Below is a small trained network, with its code and all its weights. Each question gives an input and a class and asks what happens when units are switched off, that is, made to give their printed mean instead of their output.

import numpy as np


def w(rows, s, z=0):
    codes = np.array(rows[::2]) - 128.0
    scale = np.full(codes.shape[1], s)
    scale[-1] = z or s
    return codes * scale


def norm(h):
    return h / np.sqrt((h * h).mean(-1, keepdims=True) + 1e-5)


def f(y):
    return np.maximum(y, 0)


def log_softmax(a):
    a = a - a.max(-1, keepdims=True)
    return a - np.log(np.exp(a).sum(-1, keepdims=True))


def net(x, mask):
    res = np.array(x, float).reshape(1, 6) / 4 @ E
    u = 0
    for l in range(4):
        y = f(norm(res) @ A[l][:, :-1].T + A[l][:, -1])
        res = res + np.where(mask[u : u + 6], y, B[l][:, -1]) @ B[l][:, :-1]
        u += 6
    return log_softmax(norm(res)[-1] @ U[:, :-1].T + U[:, -1])


A, B = {}, {}
E = w([
[37,204,107,139,66],'x0',
[81,103,156,92,203],'x1',
[111,81,132,204,157],'x2',
[158,194,254,136,67],'x3',
[209,152,26,156,75],'x4',
[190,188,204,134,205],'x5',
],0.0046)
A[0] = w([
[69,94,118,70,121,41],'L0N0',
[172,179,216,63,192,212],'L0N1',
[107,49,87,125,59,88],'L0N2',
[255,173,129,163,175,61],'L0N3',
[127,135,210,210,139,245],'L0N4',
[107,96,111,47,131,121],'L0N5',
],0.0069,0.0013)
B[0] = w([
[113,172,117,185,225,180],'L0N0',
[115,157,33,236,157,252],'L0N1',
[1,183,45,143,164,222],'L0N2',
[174,12,92,128,88,219],'L0N3',
[55,98,68,107,175,230],'L0N4',
[126,87,208,222,48,177],'L0N5',
],0.0052,0.0039)
A[1] = w([
[119,97,130,144,220,245],'L1N0',
[58,89,201,79,130,131],'L1N1',
[254,71,121,135,127,120],'L1N2',
[144,206,61,139,197,178],'L1N3',
[125,126,121,39,247,50],'L1N4',
[90,131,137,166,91,113],'L1N5',
],0.0073,0.0011)
B[1] = w([
[120,122,178,130,125,253],'L1N0',
[140,137,137,133,177,186],'L1N1',
[138,115,79,2,171,217],'L1N2',
[188,143,115,105,129,230],'L1N3',
[102,173,64,129,100,176],'L1N4',
[145,53,148,136,124,200],'L1N5',
],0.0099,0.0041)
A[2] = w([
[171,221,118,56,206,166],'L2N0',
[113,8,90,157,105,246],'L2N1',
[12,61,158,125,24,147],'L2N2',
[101,134,124,62,193,139],'L2N3',
[129,230,40,145,179,186],'L2N4',
[110,123,254,158,170,152],'L2N5',
],0.0058,0.0011)
B[2] = w([
[249,135,149,211,240,209],'L2N0',
[173,138,2,75,151,252],'L2N1',
[170,235,225,50,94,234],'L2N2',
[182,13,148,135,107,194],'L2N3',
[40,228,73,198,78,235],'L2N4',
[83,8,35,171,59,211],'L2N5',
],0.0049,0.004)
A[3] = w([
[142,167,89,120,58,210],'L3N0',
[180,160,174,167,23,108],'L3N1',
[49,44,10,131,189,124],'L3N2',
[1,187,182,54,237,146],'L3N3',
[91,240,180,149,178,249],'L3N4',
[183,171,107,140,119,119],'L3N5',
],0.0077,0.002)
B[3] = w([
[112,178,57,98,82,186],'L3N0',
[85,152,148,2,120,154],'L3N1',
[112,116,180,146,87,254],'L3N2',
[128,52,141,150,99,178],'L3N3',
[219,133,141,158,151,173],'L3N4',
[71,84,136,170,149,160],'L3N5',
],0.0078,0.0086)
U = w([
[254,81,25,70,213,124],'0',
[54,22,195,190,137,167],'1',
[89,160,12,153,92,176],'2',
[183,175,167,237,196,107],'3',
[120,198,187,39,107,118],'4',
[115,164,152,79,193,2],'5',
],0.013,0.0087)

Each question gives the input, the list of numbers given to net, and the class t.
The units are the neurons (one row each of A and B). Each row of codes is followed by its name. A weight is (code - 128) times the scale printed after its matrix; where a second scale follows, it is the last column's (A, B and U).
mask holds one flag per neuron, layer by layer. A switched-off neuron (its flag False) gives its mean, the last column of its row in B, instead of its output. The means were averaged over made-up inputs and are rounded, as every weight is.
A unit's drop is (log p(t) with every unit on - log p(t) with that unit switched off) / (log p(t) with every unit on - log p(t) with every unit switched off).
The circuit of an input: a set's keep is (log p(t) with only the set's units on - log p(t) with every unit switched off) / (log p(t) with every unit on - log p(t) with every unit switched off). Starting from the 12 units with the biggest drops (on a tie, the unit counted first), units are removed one at a time, each time the one whose removal leaves the highest keep (on an exact tie, the one counted first), for as long as the keep stays at least 0.8.
units of the circuit, in order: the units of the circuit, biggest drop first
unit that matters most: the unit with the biggest drop
k most important neurons: the k neurons with the biggest drops, biggest first
k most important neurons of layer l: the k neurons of layer l with the biggest drops, biggest first
drop of u: that unit's drop, to one decimal
input [-6,8,-7,0,3,-6], class 1: units of the circuit, in order	[L0N5]
input [3,3,1,7,1,3], class 3: 2 most important neurons	[L0N1 L0N5]
input [-5,-4,-2,8,-4,5], class 0: units of the circuit, in order	[L0N3 L1N2 L3N2]
input [6,1,-4,4,-6,-5], class 1: 2 most important neurons	[L1N1 L3N3]
input [0,-3,5,8,8,-2], class 0: units of the circuit, in order	[L1N2 L0N3 L3N2]
input [0,-4,8,0,3,1], class 0: units of the circuit, in order	[L0N3 L1N2]
input [-5,8,-7,3,-8,4], class 3: units of the circuit, in order	[L0N1 L3N4]
input [-4,2,-8,2,-2,-5], class 1: 4 most important neurons	[L0N5 L1N5 L0N0 L2N5]
input [-4,3,-3,-6,-3,3], class 1: 4 most important neurons	[L0N5 L2N2 L3N0 L1N0]
input [4,-3,-7,6,-3,4], class 2: 3 most important neurons	[L0N1 L1N2 L2N4]
input [2,5,-5,2,4,-1], class 4: 3 most important neurons	[L1N2 L3N1 L0N5]
input [3,4,1,1,0,-5], class 1: 2 most important neurons	[L0N1 L3N3]
input [2,8,3,0,-3,8], class 3: 2 most important neurons of layer 1	[L1N4 L1N3]
input [0,3,-5,6,-6,1], class 1: units of the circuit, in order	[L3N3]
input [7,5,-7,5,6,-2], class 4: 2 most important neurons	[L3N1 L0N1]
input [4,6,6,6,5,2], class 1: 2 most important neurons of layer 2	[L2N4 L2N2]
input [-7,0,-3,8,-2,-3], class 0: 2 most important neurons	[L1N2 L0N2]
input [-4,5,-5,-1,-7,7], class 3: 2 most important neurons	[L0N1 L1N4]
input [8,-5,3,8,-5,-5], class 4: 2 most important neurons	[L2N2 L3N1]
input [-2,-3,-5,7,-1,-8], class 4: unit that matters most	L2N2
input [-4,-4,-2,8,6,1], class 0: drop of L1N2	0.6
